Below are the code and all the weights of a small trained network. Each question names an input and a class and asks about switching units off, where a switched-off unit gives its printed mean instead of its output.

import numpy as np


def w(rows, s, z=0):
    codes = np.array(rows[::2]) - 128.0
    scale = np.full(codes.shape[1], s)
    scale[-1] = z or s
    return codes * scale


def norm(h):
    return h / np.sqrt((h * h).mean(-1, keepdims=True) + 1e-5)


def f(y):
    return np.maximum(y, 0)


def log_softmax(a):
    a = a - a.max(-1, keepdims=True)
    return a - np.log(np.exp(a).sum(-1, keepdims=True))


def net(x, mask):
    res = np.array(x, float).reshape(1, 3) / 4 @ E
    u = 0
    for l in range(4):
        y = f(norm(res) @ A[l][:, :-1].T + A[l][:, -1])
        res = res + np.where(mask[u : u + 6], y, B[l][:, -1]) @ B[l][:, :-1]
        u += 6
    return log_softmax(norm(res)[-1] @ U[:, :-1].T + U[:, -1])


A, B = {}, {}
E = w([
[25,100,35],'x0',
[126,76,250],'x1',
[254,59,98],'x2',
],0.0035)
A[0] = w([
[118,141,113,88],'L0N1',
[208,5,138,37],'L0N2',
[47,82,154,2],'L0N3',
[133,195,26,94],'L0N4',
[151,108,81,48],'L0N5',
[107,68,133,134],'L0N6',
],0.013,0.0051)
B[0] = w([
[144,85,121,138],'L0N1',
[192,245,1,225],'L0N2',
[26,103,153,172],'L0N3',
[163,47,108,255],'L0N4',
[122,125,152,158],'L0N5',
[102,201,105,173],'L0N6',
],0.0075,0.0054)
A[1] = w([
[74,76,70,253],'L1N1',
[186,140,252,78],'L1N2',
[41,58,216,116],'L1N3',
[127,138,152,84],'L1N4',
[132,192,154,120],'L1N5',
[124,162,201,48],'L1N6',
],0.012,0.006)
B[1] = w([
[205,132,254,255],'L1N1',
[20,33,14,167],'L1N2',
[68,235,156,190],'L1N3',
[112,98,135,132],'L1N4',
[77,65,136,161],'L1N5',
[104,80,141,148],'L1N6',
],0.0089,0.0087)
A[2] = w([
[126,138,128,64],'L2N1',
[67,99,93,65],'L2N2',
[168,165,120,144],'L2N3',
[106,130,77,2],'L2N4',
[69,179,164,74],'L2N5',
[159,1,164,153],'L2N6',
],0.0079,0.003)
B[2] = w([
[110,93,116,128],'L2N1',
[71,49,180,166],'L2N2',
[85,84,92,201],'L2N3',
[139,98,153,131],'L2N4',
[144,238,118,190],'L2N5',
[122,2,188,253],'L2N6',
],0.0061,0.0037)
A[3] = w([
[64,81,84,5],'L3N1',
[162,183,173,240],'L3N2',
[162,180,1,28],'L3N3',
[79,217,211,31],'L3N4',
[121,92,229,72],'L3N5',
[100,119,157,26],'L3N6',
],0.0082,0.0018)
B[3] = w([
[45,106,107,175],'L3N1',
[138,180,32,249],'L3N2',
[52,99,98,241],'L3N3',
[129,254,231,241],'L3N4',
[187,95,123,254],'L3N5',
[141,74,202,147],'L3N6',
],0.0076,0.0035)
U = w([
[219,76,168,249],'0',
[58,86,118,73],'1',
[177,161,5,35],'2',
[120,208,211,130],'3',
],0.02,0.0017)

Each question gives the input, the list of numbers given to net, and the class t.
The units are the neurons (one row each of A and B). Each row of codes is followed by its name. A weight is (code - 128) times the scale printed after its matrix; where a second scale follows, it is the last column's (A, B and U).
mask holds one flag per neuron, layer by layer. A switched-off neuron (its flag False) gives its mean, the last column of its row in B, instead of its output. The means were averaged over made-up inputs and are rounded, as every weight is.
A unit's drop is (log p(t) with every unit on - log p(t) with that unit switched off) / (log p(t) with every unit on - log p(t) with every unit switched off).
The circuit of an input: a set's keep is (log p(t) with only the set's units on - log p(t) with every unit switched off) / (log p(t) with every unit on - log p(t) with every unit switched off). Starting from the 12 units with the biggest drops (on a tie, the unit counted first), units are removed one at a time, each time the one whose removal leaves the highest keep (on an exact tie, the one counted first), for as long as the keep stays at least 0.8.
circuit, biggest first: the units of the circuit, biggest drop first
most important unit: the unit with the biggest drop
top k neurons: the k neurons with the biggest drops, biggest first
k most important neurons of layer l: the k neurons of layer l with the biggest drops, biggest first
drop of u: that unit's drop, to one decimal
input [-6,2,1], class 1: most important unit	L1N1
input [-5,-1,-8], class 1: top 3 neurons	[L0N2 L1N1 L0N3]
input [-7,8,8], class 2: top 2 neurons	[L0N2 L1N1]
input [-8,-6,-1], class 1: circuit, biggest first	[L1N1 L0N2]
input [7,2,3], class 3: 2 most important neurons of layer 1	[L1N2 L1N5]
input [-6,1,0], class 1: top 2 neurons	[L1N1 L1N2]
input [-7,-8,-5], class 0: 2 most important neurons of layer 0	[L0N4 L0N2]
input [5,1,0], class 3: top 2 neurons	[L0N2 L0N3]
input [-4,7,4], class 2: circuit, biggest first	[L0N2 L1N1]
input [-7,-3,-2], class 1: drop of L1N2	0.1
input [-5,8,-4], class 1: drop of L1N2	1.2
input [8,-1,-3], class 3: drop of L1N3	0.2
